q_260: [164 149 103 118 137]
q_763: [143 143 131 143 123]
q_686: [171 138 171 139 146]
q_621: [157 115 115  78 115]
q_589: [115 140 149 149 149]
q_949: [113 127 156 134 205]
q_407: [123 132 143 152 139]
dup q_621:   [115]
dup q_589:   [149]
dup q_763:   [143]
[164 149 103 118 137]  q_260
dup q_686:   [171]

q_260: [118 198 191 175 202 118 108 195  83 166 127]
q_621: [121 180 217 180 217 117 106 208 180 173 120]
q_589: [130 179 164 117 179 125 117 176 102 179 179]
q_407: [144 147 149 131 147 132 130 140  95 120 144]
[118 198 191 175 202 118 108 195  83 166 127]  q_260
dup q_260:   [118]
[144 147 149 131 147 132 130 140  95 120 144]  q_407
[130 179 164 117 179 125 117 176 102 179 179]  q_589

q_763: [ 99  91  75  28 168 114]
q_407: [ 28  28  75  28 168  77]
q_195: [140 108 141 132 130 123]
q_686: [140 108 141  92 134 140]
dup q_686:   [140]
dup q_407:   [28]

q_589: [141 134 186 187 227 139 136 115 143  76  81 121 113 162  81 154 107  81
 178 139 126  97]
q_865: [167 191 198 110 140 102 167 169 225  81  69 160 106 114 173 145 113 140
  82 101 111 134]
q_195: [153  97 125 168 108 120 109  85 115 188 153 144 153  85 154 114  98 159
 108  82 115 137]
q_411: [148 140 105 174 138 153 179 136 178 144 111  91 189 134  92  32  72 193
  68 193 195  89]
q_949: [ 89 156 117 118 158 140 161 193  89 170 170 137 122 135 191 127 135 164
 142 117 151 111]
q_686: [ 89 147 117 118 158 140 161 193  89 170 170 137 122 137 191 127 135 164
 142 117 151 122]
q_621: [ 89 156 117 118 158 140 161 193  89 170 170 137 122 135 191 127 135 164
 142 118 123 135]
[167 191 198 110 140 102 167 169 225  81  69 160 106 114 173 145 113 140
  82 101 111 134]  q_865
dup q_411:   [193]
[ 89 156 117 118 158 140 161 193  89 170 170 137 122 135 191 127 135 164
 142 118 123 135]  q_621
[153  97 125 168 108 120 109  85 115 188 153 144 153  85 154 114  98 159
 108  82 115 137]  q_195

q_267: [109  88  88  88]
q_407: [191 191 122 191]
q_686: [172 181 183 172]
dup q_686:   [172]
dup q_267:   [88]
dup q_407:   [191]
[172 181 183 172]  q_686
[191 191 122 191]  q_407
[109  88  88  88]  q_267

q_260: [114 171 201  42]
q_407: [115  68 115 120]
q_621: [ 79 128 165  79]
q_949: [106 106 106 106]
dup q_621:   [79]
dup q_949:   [106]
dup q_407:   [115]
[ 79 128 165  79]  q_621

q_686: [143 116 106 159 148  94 112 152 152 118 111 148 140 116 102 135 157 100
 138 137 102 165 104  98 153  98]
q_267: [164 113  89 176 157  73  93 158 159  73 103 170 153 123  90 143  73  91
 144 128  71 191  73  75 161  66]
q_756: [164 113 115 176 157  77  93 158 159 102 113 170 153 123  90 143 168  91
 143 143  71 143  73  75 161  66]
q_621: [164 113  89 176 157  77  93 158 159 102 103 170 153 123  90 143 168  91
 144 128  71 120  73  75 161  66]
q_195: [139 160  35 215 209  70  39 201 206  45  46 203 202 108 120 196 206  75
 202  89  56 200  79  31 204  51]
q_411: [164 113  89 176 157  77  93 158 159 102 103 170 153 123  90 143 168  91
 144 128  71 191  73  75 151 102]
dup q_411:   [102]
dup q_267:   [73]
[164 113  89 176 157  77  93 158 159 102 103 170 153 123  90 143 168  91
 144 128  71 191  73  75 151 102]  q_411

q_589: [134 125 166 140 123 106 139 121 121 143 114 123 147 125 126 145 166 116
 136 140 114 131 155 129 122 116 106 149 144 107 163 103 123 114]
q_260: [157 125 101 143 127  75 180 130 171 134 173 141 137 133 155 171 157  95
 113 144 154 145 123 174 152  96 148 129 120 133 117 155 106 113]
q_407: [111 112 159 153  91 126 113 119 122 128 150 143 105  76 144 141 100 118
 122 124 135 120 118 137  91 110 114 126 112 134 127 122 134 116]
q_195: [117 123 119  97 119 156  99 117 101 116 104 111 128 124 106 127 125 161
 102 146 133 106 138 128  82 148 143 139 128 138 134 151 168 105]
q_756: [143 106 125  83  91 127 150  97 156 138 113 119 108  98 137 119 147 111
  86 129 141 173 139 124 124 158 121 142 125 131 108 162 115 115]
q_267: [120 146 123 113 136 116 136 148 158 108 116 116 120 183 114 132  94 160
 110  80 118 166 115  99 142 166 148 109 114 125 141 189 128 133]
q_949: [144 120 123 156 145 163 133  32 105 144 105 116 147 114  80 111  97 107
 128 140 159  87 139 152 110 103 122 129 125 149 119  83 144 130]
q_411: [128 140 100 118 145 102 141 158 144 122 119 136 157 171 108 134 150 111
 126 158 119 140 151 128 144 148 128 129 135 120 111 122  97 138]
[157 125 101 143 127  75 180 130 171 134 173 141 137 133 155 171 157  95
 113 144 154 145 123 174 152  96 148 129 120 133 117 155 106 113]  q_260
[134 125 166 140 123 106 139 121 121 143 114 123 147 125 126 145 166 116
 136 140 114 131 155 129 122 116 106 149 144 107 163 103 123 114]  q_589

q_589: [ 84  80  81  83 173 174  83 174  87 173  84  84 172  83 177  84  83 174
 173  81  83 172 170  83 172 179  85 170 175  83 171 173 173  87  79  87
 171]
q_756: [217 224 225 222  36  32 221  34 213  34 220 217  35 223  33 220 220  31
  34 223 218  37  42 220  36  26 220  42  32 220  40  37  35 211 227 213
  41]
q_865: [131 124 124 130 124 126 124 125 131 126 130 130 126 130 124 129 130 125
 125 132 131 124 125 130 125 124 130 125 124 131 130 125 125 131 130 131
 125]
q_407: [141 142 141 142 115 115 141 114 140 115 141 141 115 115 115 141 142 114
 114 142 141 115 115 142 115 113 141 116 115 141 115 114 114 140 143 140
 115]
[141 142 141 142 115 115 141 114 140 115 141 141 115 115 115 141 142 114
 114 142 141 115 115 142 115 113 141 116 115 141 115 114 114 140 143 140
 115]  q_407
[217 224 225 222  36  32 221  34 213  34 220 217  35 223  33 220 220  31
  34 223 218  37  42 220  36  26 220  42  32 220  40  37  35 211 227 213
  41]  q_756
[131 124 124 130 124 126 124 125 131 126 130 130 126 130 124 129 130 125
 125 132 131 124 125 130 125 124 130 125 124 131 130 125 125 131 130 131
 125]  q_865
[ 84  80  81  83 173 174  83 174  87 173  84  84 172  83 177  84  83 174
 173  81  83 172 170  83 172 179  85 170 175  83 171 173 173  87  79  87
 171]  q_589

q_411: [161 122 123  69  81 124 130 145  94 114 165 151  90 125 143  89 141 109
 163]
q_756: [153 100 134  77  99  84 145 158  81 111 157 172 132 136 137  79 121 116
 166]
q_763: [145 131 167 107  93 104 123 139  71 109 146 187 143 129 155 109 139 138
 167]
q_195: [127 117 145  60 114 131 156 162  90 123 174 163 126 130 111 112 139 105
 142]
q_267: [138 165 151  99 102 144 159 141 103  80 152 171 140 111 142 125 130 103
 153]
q_589: [138 165 151  99 102 144 159 141  81  80 152 171 140 111 142 125 178 103
 153]
q_865: [135 187 193 123 104 122 122 143  71  58 143 193 174 105 123 136 158 139
 136]
q_686: [145 131 167 107  93 104 123 139  71 109 160 172 102 122 119 140 138 131
 143]
q_949: [ 97 187 193 123 104 122 122 143  71  58 143 193 174 105 123 136 158 139
 150]
q_621: [ 98 113 170  89 114  96 145 163  78 103 154 191 143 140  97 117  90 139
 146]
dup q_686:   [131]
dup q_267:   [103]

q_686: [116 130 134 143 110 115 133 128 130 132]
q_260: [114 121 129 133  92 105 138 126 117 145]
q_756: [127 136 131 131  90 136 129 131 132 125]
q_589: [174 170 122 118 221 187 114 129 139 100]
q_763: [ 91  85 129 127  48  78 139 125 114 155]
q_411: [130 119 128 123 130 136 123 136 133 122]
q_407: [127 136 131 127 131 128 129 127 132 125]
q_267: [113 111 129 129  94 108 133 128 123 139]
q_865: [130 119 130 130 130 130 123 136 133 130]
q_195: [117 132 129 137 104 107 139 119 117 144]
q_621: [143 132 123 117 163 149 119 125 134 116]
dup q_865:   [130]
dup q_686:   [130]
dup q_195:   [117]
dup q_267:   [129]
[113 111 129 129  94 108 133 128 123 139]  q_267

q_865: [166 126 131 121  93 123 128 124 131 129 120 127 130  91 131 113 129 129
 120 136 174 198 129 132 101]
q_949: [150 127 130 119  97 128  97 125 131 124 123 127 129  94 129 114 125 124
 118 146  97 169 130 130 111]
q_763: [140 128 127 120  91 127 129 128 154 127 128 126 128  49 129 119 125 128
 122 147 105 121 128 132 151]
q_195: [124 127 127 115  91 127 129 128 154 127 128 126 128  49 127 119 125 128
 122 147 105 121 128 127 124]
q_411: [140 128 127 115  91 127 129 128 154 127 128 126 128  49 129 119 125 128
 122 147 105 121 128 132 151]
q_756: [141 128 129 119 111 129 130 131 171 126 131 127 129  65 128  98 128 124
 119 140 151 177 129 133 145]
q_686: [162 127 132 119 119 119 130 127  94 129 126 127 128  91 129  88 128 126
 122 139 159 200 127 130 123]
q_589: [147 127 131 121 117 120 131 124 110 123 130 126 127 114 127  69 126 130
 124 156 100 189 124 131 138]
q_260: [162 126 130 123  94 125 130 123 182 127 122 127 128 118 129 109 128 121
 120 133 185 227 129 132 110]
q_621: [157 127 130 120 119 122 131 126 129 125 127 128 129  81 128  98 126 125
 122 143 186 190 128 129 133]
[147 127 131 121 117 120 131 124 110 123 130 126 127 114 127  69 126 130
 124 156 100 189 124 131 138]  q_589
[166 126 131 121  93 123 128 124 131 129 120 127 130  91 131 113 129 129
 120 136 174 198 129 132 101]  q_865
[124 127 127 115  91 127 129 128 154 127 128 126 128  49 127 119 125 128
 122 147 105 121 128 127 124]  q_195
[162 127 132 119 119 119 130 127  94 129 126 127 128  91 129  88 128 126
 122 139 159 200 127 130 123]  q_686
[162 126 130 123  94 125 130 123 182 127 122 127 128 118 129 109 128 121
 120 133 185 227 129 132 110]  q_260
[150 127 130 119  97 128  97 125 131 124 123 127 129  94 129 114 125 124
 118 146  97 169 130 130 111]  q_949

q_260: [131 149 175 150 192  98]
q_411: [135 131 159 117 195 186]
q_686: [118  99  92 173 145  83]
q_589: [141 147  51 155 149 149]
q_195: [118 130  92 173 145  83]
q_621: [ 84  85 134 113 105 107]
q_865: [142 164 172 172 110 172]
q_763: [125 131 129 133 129 131]
q_756: [137 133 111 162 136 140]
q_949: [105  97 115 122  91 137]
dup q_865:   [172]
dup q_589:   [149]

q_865: [152 135  96  96 121 133 136 174 157 123 145 119  96 183 123 124 105 126
 115 113 104 142 134 171]
q_949: [164 148 171 139 153 162 138 155 148 108 149  44 139 192 124 165  72 121
 114 112 139 109 126 137]
q_411: [ 97 123 124 170  95 124 124 110 173 213 134  95 152 127 173 105 120 151
 149  89 178 129 124  89]
q_763: [131 108 142 199  90  79 129  96 112  26 113 129  62 117 129 153 120 155
 157 162 129 110 126 127]
q_589: [ 84 106 139 236 111  76 154 109 127 126 155 123 125 167 156 154 127 127
 112 122 148 104 128 110]
q_621: [129 127 149  83 122 124 133 112 136 154  83 192 124 129 127 141 174 118
 127 110 129  91 132 126]
q_756: [151 159 126  91 115 150 119  70  68  22 157 161 139 135 133  99  90 139
 131 161 131 120 135  84]
q_260: [135 134  44 174 127 147 120 198 110 235 133  75  87 142 130 117 205 118
 123 122 139 164 135 145]
dup q_763:   [129]
[152 135  96  96 121 133 136 174 157 123 145 119  96 183 123 124 105 126
 115 113 104 142 134 171]  q_865
[129 127 149  83 122 124 133 112 136 154  83 192 124 129 127 141 174 118
 127 110 129  91 132 126]  q_621
[ 97 123 124 170  95 124 124 110 173 213 134  95 152 127 173 105 120 151
 149  89 178 129 124  89]  q_411
[151 159 126  91 115 150 119  70  68  22 157 161 139 135 133  99  90 139
 131 161 131 120 135  84]  q_756
[131 108 142 199  90  79 129  96 112  26 113 129  62 117 129 153 120 155
 157 162 129 110 126 127]  q_763

q_260: [ 87 114 214 173 121 121 145 120  77 146]
q_756: [115 146  95 123 155  88 123 154 123 123]
q_589: [ 80 143  80 152 167  80  92  80 107 143]
q_411: [115 146  95 151 155  88 101 154  65 123]
dup q_756:   [123]
dup q_260:   [121]
[115 146  95 123 155  88 123 154 123 123]  q_756
[ 87 114 214 173 121 121 145 120  77 146]  q_260

q_621: [186 234 145 198 221 146 220 147 184 235 135  72 234  50 148 184  37 220
 234 184 125  47 234  99  51 158 171 124 151  75 112 172 124 196 196 159]
q_411: [182 232 146 196 220 147 218 148 182 230 137  74 233  51 148 182  35 220
 233 185 122  39 231 100  51 159 171 123 122  76 112 170 124 195 196 157]
q_589: [186 234 145 198 221 146 220 147 184 235 135  72 234  50 148 184  37 220
 234 184 125  39 234  99  51 161 171 124 122  75 112 172 124 196 196 159]
q_260: [100  55 134  88  65 134  67 133 101  56 143 201  55 221 134 101 236  67
  54 100 156 233  56 177 222 123 112 156 157 200 166 112 155  89  88 124]
q_267: [173 215 144 185 205 144 205 144 174 213 135  82 217  62 143 175 113 207
 216 176 121  51 215 103  61 154 164 124 123 113 113 163 122 113 184 152]
q_763: [186 234 145 198 221 146 220 147 184 235 135  72 234  50 148 184  37 220
 234 184 125  39 234  99  51 161 167 126 124  81 114 169 124 189 188 157]
q_195: [181 225 143 191 212 143 212 144 179 226 133  75 225  54 145 179  43 212
 224 179 212  44 225  99  56 158 166 123 121  78 111 168 123 190 212 156]
q_865: [115  65 134  94  76 134 115 134 105  66 144 193 115 212 134 103 223  74
  66 103 155 222  65 174 212 123 115 152 153 191 163 115 155  95  96 125]
q_686: [183 229 147 195 217 147 217 148 182 228 137  77 230  55 147 183  42 218
 229 183 124  44 229 101  55 160 170 125 124  79 113 170 124 193 193 158]
q_407: [103  69 134  96  80 135  78 134 105  68 144 190  68 206 134 103 214  79
  71 106 152 215  69 172 206 123 116 150 151 187 161 114 153  98  99 124]
q_949: [186 234 145 198 221 146 220 147 184 235 135  72 234  50 148 184  37 220
 234 184 125  39 234  99 148 161 171 124 151  75 112 148 148 196 196 159]
[115  65 134  94  76 134 115 134 105  66 144 193 115 212 134 103 223  74
  66 103 155 222  65 174 212 123 115 152 153 191 163 115 155  95  96 125]  q_865
[103  69 134  96  80 135  78 134 105  68 144 190  68 206 134 103 214  79
  71 106 152 215  69 172 206 123 116 150 151 187 161 114 153  98  99 124]  q_407
[186 234 145 198 221 146 220 147 184 235 135  72 234  50 148 184  37 220
 234 184 125  39 234  99  51 161 167 126 124  81 114 169 124 189 188 157]  q_763

q_589: [176 168 162 163 200 132 155 147 149 190 147  86 190 102  85 190 176  95
 178 184 147 154 190 154 154 116 117 178  82 169 110]
q_267: [176 168 162 163  50 132 155 162 149 101 147  86 190 188  85 132 176  95
 178 184 147 154 138 162 154 162 117 178  82 169 178]
q_195: [176 168 188 163  50 188 155  85 149 101 163  86 190 188  85 132 176  95
 178 163 147 154 138 154 154 116 117 178  82 169 176]
[176 168 162 163 200 132 155 147 149 190 147  86 190 102  85 190 176  95
 178 184 147 154 190 154 154 116 117 178  82 169 110]  q_589
[176 168 162 163  50 132 155 162 149 101 147  86 190 188  85 132 176  95
 178 184 147 154 138 162 154 162 117 178  82 169 178]  q_267
[176 168 188 163  50 188 155  85 149 101 163  86 190 188  85 132 176  95
 178 163 147 154 138 154 154 116 117 178  82 169 176]  q_195

q_763: [ 76 208 219 160 170]
q_756: [227  63  48 122 109]
q_621: [ 69 215 215 162 215]
q_260: [ 63 172 172 172 172]
q_589: [61 74 61 61 61]
dup q_621:   [215]
dup q_260:   [172]
[ 69 215 215 162 215]  q_621
dup q_589:   [61]
[61 74 61 61 61]  q_589
[ 76 208 219 160 170]  q_763

q_260: [162 116 118 139  84 125 109 127 158 143 134 104 135 151 100 104 140 157
 128 129 117 142 123 156 123 156 196]
q_411: [147 139 163 157 159 113 133  80 109 118 164 127 129 106 116  82 128 151
 143 105 106 146 133  92  93 181 166]
q_865: [117 127 105 128 121 151 124 128 147 123 145 105 101 178 209  94 156 160
 168 112  97 116 150 146 102 108 126]
q_195: [148 106 150  81 148 137 134 103 105 115 102 109 179  84 111  66 148 132
 110 125 113 183 105 148 143 156 132]
q_407: [159 100 130  86 139 128 136 132 115 131 166 116 111 168  94 114 111 111
 136  91 149 111 155 106 151  95  78]
q_267: [117 127 105 128 121 151 124 128 147 123 145 105 101 178 209  94 156 160
 168 112  97 116 127 146 102 108 126]
q_763: [146 144 135 136 146 218 145 106 129  58 117 154 146 152 132  85 180 169
 116 164  74 150 146 136 119  83 159]
q_686: [135 121 142 114 117 114 135 141 133 115 144 134  96 147 140 100 161 114
 115 119 172 101 153 112 100 145 125]
q_949: [190 117 135 164 202 180 152 135 180 111  28  44 206 121  95 201 130 204
 180 142 138 153  42 193  66 219 161]
q_589: [182 101 133 135  68 130 120 105 126  82 106 123 152 148 144 100  95 141
 112 165 130 120 153 108  77 133 112]
[147 139 163 157 159 113 133  80 109 118 164 127 129 106 116  82 128 151
 143 105 106 146 133  92  93 181 166]  q_411
[117 127 105 128 121 151 124 128 147 123 145 105 101 178 209  94 156 160
 168 112  97 116 150 146 102 108 126]  q_865
[182 101 133 135  68 130 120 105 126  82 106 123 152 148 144 100  95 141
 112 165 130 120 153 108  77 133 112]  q_589
[146 144 135 136 146 218 145 106 129  58 117 154 146 152 132  85 180 169
 116 164  74 150 146 136 119  83 159]  q_763
[117 127 105 128 121 151 124 128 147 123 145 105 101 178 209  94 156 160
 168 112  97 116 127 146 102 108 126]  q_267

